Below is a small trained network, with its code and all its weights. Each question gives an input and a class and asks what happens when units are switched off, that is, made to give their printed mean instead of their output.

import numpy as np


def w(rows, s, z=0):
    codes = np.array(rows[::2]) - 128.0
    scale = np.full(codes.shape[1], s)
    scale[-1] = z or s
    return codes * scale


def f(y):
    return np.maximum(y, 0)


def log_softmax(a):
    a = a - a.max(-1, keepdims=True)
    return a - np.log(np.exp(a).sum(-1, keepdims=True))


def net(x, mask):
    res = np.array(x, float).reshape(1, 8) / 4 @ E
    y = f(res @ A[0][:, :-1].T + A[0][:, -1])
    res = res + np.where(mask, y, B[0][:, -1]) @ B[0][:, :-1]
    return log_softmax(res[-1] @ U[:, :-1].T + U[:, -1])


A, B = {}, {}
E = w([
[147,86,162,121],'x0',
[69,4,74,96],'x1',
[244,35,123,240],'x2',
[118,159,90,165],'x3',
[14,148,166,254],'x4',
[154,128,133,80],'x5',
[82,80,228,140],'x6',
[145,95,117,175],'x7',
],0.0097)
A[0] = w([
[128,32,74,84,93],'N0',
[155,12,178,133,86],'N1',
[112,26,189,103,144],'N2',
[50,93,43,11,158],'N3',
[161,203,52,100,3],'N4',
[119,60,91,26,161],'N5',
[198,163,107,39,110],'N6',
[80,177,139,44,101],'N7',
[54,236,254,157,45],'N8',
[81,205,194,135,57],'N9',
[192,116,123,218,207],'N10',
],0.0084,0.0057)
B[0] = w([
[117,76,119,117,198],'N0',
[56,31,224,119,223],'N1',
[59,75,133,109,229],'N2',
[124,102,50,173,255],'N3',
[151,160,114,139,168],'N4',
[139,58,96,122,227],'N5',
[254,144,136,57,218],'N6',
[124,190,39,135,218],'N7',
[77,185,113,157,249],'N8',
[35,181,192,168,197],'N9',
[166,99,153,221,244],'N10',
],0.0076,0.0095)
U = w([
[81,20,231,168,67],'0',
[88,67,59,109,136],'1',
[151,114,198,234,166],'2',
[101,72,85,219,254],'3',
[6,189,150,137,104],'4',
[211,187,147,67,102],'5',
[167,50,136,89,48],'6',
],0.011,0.0075)

Each question gives the input, the list of numbers given to net, and the class t.
The units are the neurons (one row each of A and B). Each row of codes is followed by its name. A weight is (code - 128) times the scale printed after its matrix; where a second scale follows, it is the last column's (A, B and U).
mask holds one flag per neuron, in row order. A switched-off neuron (its flag False) gives its mean, the last column of its row in B, instead of its output. The means were averaged over made-up inputs and are rounded, as every weight is.
A unit's drop is (log p(t) with every unit on - log p(t) with that unit switched off) / (log p(t) with every unit on - log p(t) with every unit switched off).
The circuit of an input: a set's keep is (log p(t) with only the set's units on - log p(t) with every unit switched off) / (log p(t) with every unit on - log p(t) with every unit switched off). Starting from all 11 units, units are removed one at a time, each time the one whose removal leaves the highest keep (on an exact tie, the one counted first), for as long as the keep stays at least 0.8.
units of the circuit, in order: the units of the circuit, biggest drop first
k most important neurons: the k neurons with the biggest drops, biggest first
drop of u: that unit's drop, to one decimal
input [0,1,8,-5,-8,-5,-2,2], class 0: units of the circuit, in order : [N1]
input [-6,-5,1,1,5,1,-2,-3], class 4: units of the circuit, in order : [N8 N9]
input [-5,1,1,-2,-5,0,2,-8], class 5: 4 most important neurons : [N6 N1 N2 N10]
input [0,7,-3,3,-4,-6,8,-6], class 1: 2 most important neurons : [N3 N10]
input [-1,-2,8,-7,-3,-8,-3,-3], class 0: units of the circuit, in order : [N1 N7]
input [-3,-5,8,0,-2,2,-6,4], class 2: units of the circuit, in order : [N10 N3]
input [-6,-7,2,-1,8,5,2,6], class 4: 4 most important neurons : [N8 N9 N6 N5]
input [-4,-7,1,2,7,-4,0,1], class 4: 2 most important neurons : [N8 N9]
input [-4,1,-3,-4,-6,-5,-1,-3], class 5: 2 most important neurons : [N6 N2]
input [3,1,-6,-2,-4,5,5,6], class 1: 2 most important neurons : [N3 N7]
input [1,-6,4,-5,-1,1,-7,3], class 5: 2 most important neurons : [N6 N1]
input [4,-7,-2,-7,6,-6,-3,4], class 4: 2 most important neurons : [N8 N9]
input [-4,1,1,-6,-7,-7,0,8], class 6: drop of N9 : 0.2
input [8,-8,0,-5,6,-2,7,1], class 4: units of the circuit, in order : [N8]
input [-4,7,-3,1,3,4,3,-7], class 1: drop of N10 : 0.3
input [6,5,7,-6,-1,1,-6,2], class 0: drop of N1 : 0.2
